Below is a small trained network, with its code and all its weights. Each question gives an input and a target symbol and asks what happens when units are switched off, that is, made to give their printed mean instead of their output.

import numpy as np


def w(rows, s, z=0):
    codes = np.array(rows[::2]) - 128.0
    scale = np.full(codes.shape[1], s)
    scale[-1] = z or s
    return codes * scale


def norm(h):
    return h / np.sqrt((h * h).mean(-1, keepdims=True) + 1e-5)


def f(y):
    return np.maximum(y, 0)


def softmax(a):
    e = np.exp(a - a.max(-1, keepdims=True))
    return e / e.sum(-1, keepdims=True)


def log_softmax(a):
    a = a - a.max(-1, keepdims=True)
    return a - np.log(np.exp(a).sum(-1, keepdims=True))


def net(x, mask):
    ids = ['βδεζηθλξφω'.index(c) for c in x.split()]
    T = len(ids)
    res = E[ids] + P[:T]
    r = norm(res)
    for j in range(2):
        rows = slice(3 * j, 3 * j + 3)
        q, k, v = (r @ M[0][rows].T for M in (Q, K, V))
        z = softmax(np.where(np.tri(T) > 0, q @ k.T / 3**0.5, -1e9)) @ v
        o = O[0][rows]
        res = res + np.where(mask[j], z, o[:, -1]) @ o[:, :-1]
    y = f(norm(res) @ A[0][:, :-1].T + A[0][:, -1])
    res = res + np.where(mask[2:6], y, B[0][:, -1]) @ B[0][:, :-1]
    return log_softmax(norm(res)[-1] @ U[:, :-1].T + U[:, -1])


Q, K, V, O, A, B = {}, {}, {}, {}, {}, {}
E = w([
[90,58,170,84,139,209],'β',
[123,195,94,156,102,196],'δ',
[164,185,116,232,118,149],'ε',
[153,192,75,215,95,183],'ζ',
[104,65,154,103,162,178],'η',
[162,174,27,118,131,232],'θ',
[117,86,211,132,161,134],'λ',
[172,93,196,149,191,112],'ξ',
[252,115,96,115,221,183],'φ',
[79,109,118,64,70,101],'ω',
],0.019)
P = w([
[71,181,73,179,177,4],'0',
[118,180,125,108,152,90],'1',
[147,132,132,124,107,85],'2',
[171,128,142,112,81,109],'3',
[183,104,139,109,53,130],'4',
[177,104,158,149,10,105],'5',
],0.015)
Q[0] = w([
[54,170,89,65,99,52],'H1',
[252,104,98,67,26,99],'H1',
[130,165,76,47,182,182],'H1',
[140,209,83,184,148,98],'H2',
[70,139,153,104,255,94],'H2',
[178,71,175,139,54,127],'H2',
],0.0084)
K[0] = w([
[112,107,160,203,181,177],'H1',
[186,75,151,121,40,202],'H1',
[96,171,181,156,158,30],'H1',
[92,113,114,70,135,85],'H2',
[1,162,87,154,159,121],'H2',
[170,96,120,136,39,164],'H2',
],0.0099)
V[0] = w([
[129,209,115,70,3,34],'H1',
[173,148,221,132,161,32],'H1',
[55,170,150,252,160,201],'H1',
[107,208,248,183,33,99],'H2',
[18,91,141,40,172,35],'H2',
[209,78,254,132,170,73],'H2',
],0.0099)
O[0] = w([
[114,150,142,79,76,5,255],'H1',
[145,219,193,113,103,108,85],'H1',
[68,163,118,139,216,141,108],'H1',
[34,225,100,108,79,106,125],'H2',
[120,101,175,222,43,114,101],'H2',
[192,212,182,165,146,177,46],'H2',
],0.013,0.0066)
A[0] = w([
[78,187,169,110,90,113,222],'N1',
[97,111,143,195,145,113,2],'N2',
[60,92,113,136,8,111,91],'N3',
[97,143,127,121,216,110,164],'N4',
],0.013,0.0046)
B[0] = w([
[178,125,182,80,123,126,223],'N1',
[103,174,85,131,77,148,137],'N2',
[253,98,142,130,141,82,255],'N3',
[122,99,163,96,123,169,178],'N4',
],0.017,0.009)
U = w([
[123,69,146,171,57,172,80],'β',
[98,136,103,108,151,42,81],'δ',
[113,215,155,70,175,91,101],'ε',
[85,160,112,115,133,97,135],'ζ',
[111,102,154,164,62,176,159],'η',
[114,48,44,132,128,131,130],'θ',
[90,162,212,124,79,154,169],'λ',
[142,173,215,124,145,146,100],'ξ',
[203,101,189,121,206,176,3],'φ',
[166,97,159,94,3,65,153],'ω',
],0.011,0.0048)

Each question gives the input, a string of symbols that net reads in full, and the target symbol t.
The units are the heads (3 rows each of Q, K, V and O) and the neurons (one row each of A and B). Each row of codes is followed by its name. A weight is (code - 128) times the scale printed after its matrix; where a second scale follows, it is the last column's (O, A, B and U).
mask holds one flag per unit, heads first, then neurons. A switched-off unit (its flag False) gives its mean, the last column of its rows in O or B, instead of its output. The means were averaged over made-up inputs and are rounded, as every weight is.
A unit's drop is (log p(t) with every unit on - log p(t) with that unit switched off) / (log p(t) with every unit on - log p(t) with every unit switched off).
The circuit of an input: a set's keep is (log p(t) with only the set's units on - log p(t) with every unit switched off) / (log p(t) with every unit on - log p(t) with every unit switched off). Starting from all 6 units, units are removed one at a time, each time the one whose removal leaves the highest keep (on an exact tie, the one counted first), for as long as the keep stays at least 0.8.
circuit, biggest first: the units of the circuit, biggest drop first
top k neurons: the k neurons with the biggest drops, biggest first
heads that matter: for each layer, one digit per head in row order, 1 if its drop is at least 0.15 and else 0, layers parted by /
drop when u is switched off: that unit's drop, to one decimal
input λ λ ω δ φ β, target φ: heads that matter	01
input ω φ β ε, target φ: circuit, biggest first	[H1]
input δ β θ λ θ λ, target θ: heads that matter	11
input ξ η θ θ, target θ: heads that matter	00
input ω ω ω φ ζ, target φ: heads that matter	01
input δ θ ω, target θ: heads that matter	11
input ε ω θ ε θ ω, target θ: heads that matter	11
input ε β θ λ, target θ: circuit, biggest first	[H1, N1]
input ω λ ε ξ ε, target ξ: heads that matter	01
input ω ω ω ω ε ω, target ε: heads that matter	01
input β θ ζ, target θ: heads that matter	10
input δ ω φ θ θ η, target θ: circuit, biggest first	[H1, H2, N1]
input ζ η δ, target η: circuit, biggest first	[H1, H2, N3]
input ξ ω η ξ φ θ, target φ: circuit, biggest first	[H2]
input ω ω φ η θ η, target θ: top 3 neurons	[N1, N3, N4]
input ω θ ξ δ, target ξ: drop when N3 is switched off	0.0
input δ ω ε ω, target ε: drop when H1 is switched off	0.2
input ω θ θ ζ, target θ: drop when H1 is switched off	0.1
input θ δ φ δ, target φ: drop when H2 is switched off	0.5
input ε ε ε, target ε: circuit, biggest first	[H2]
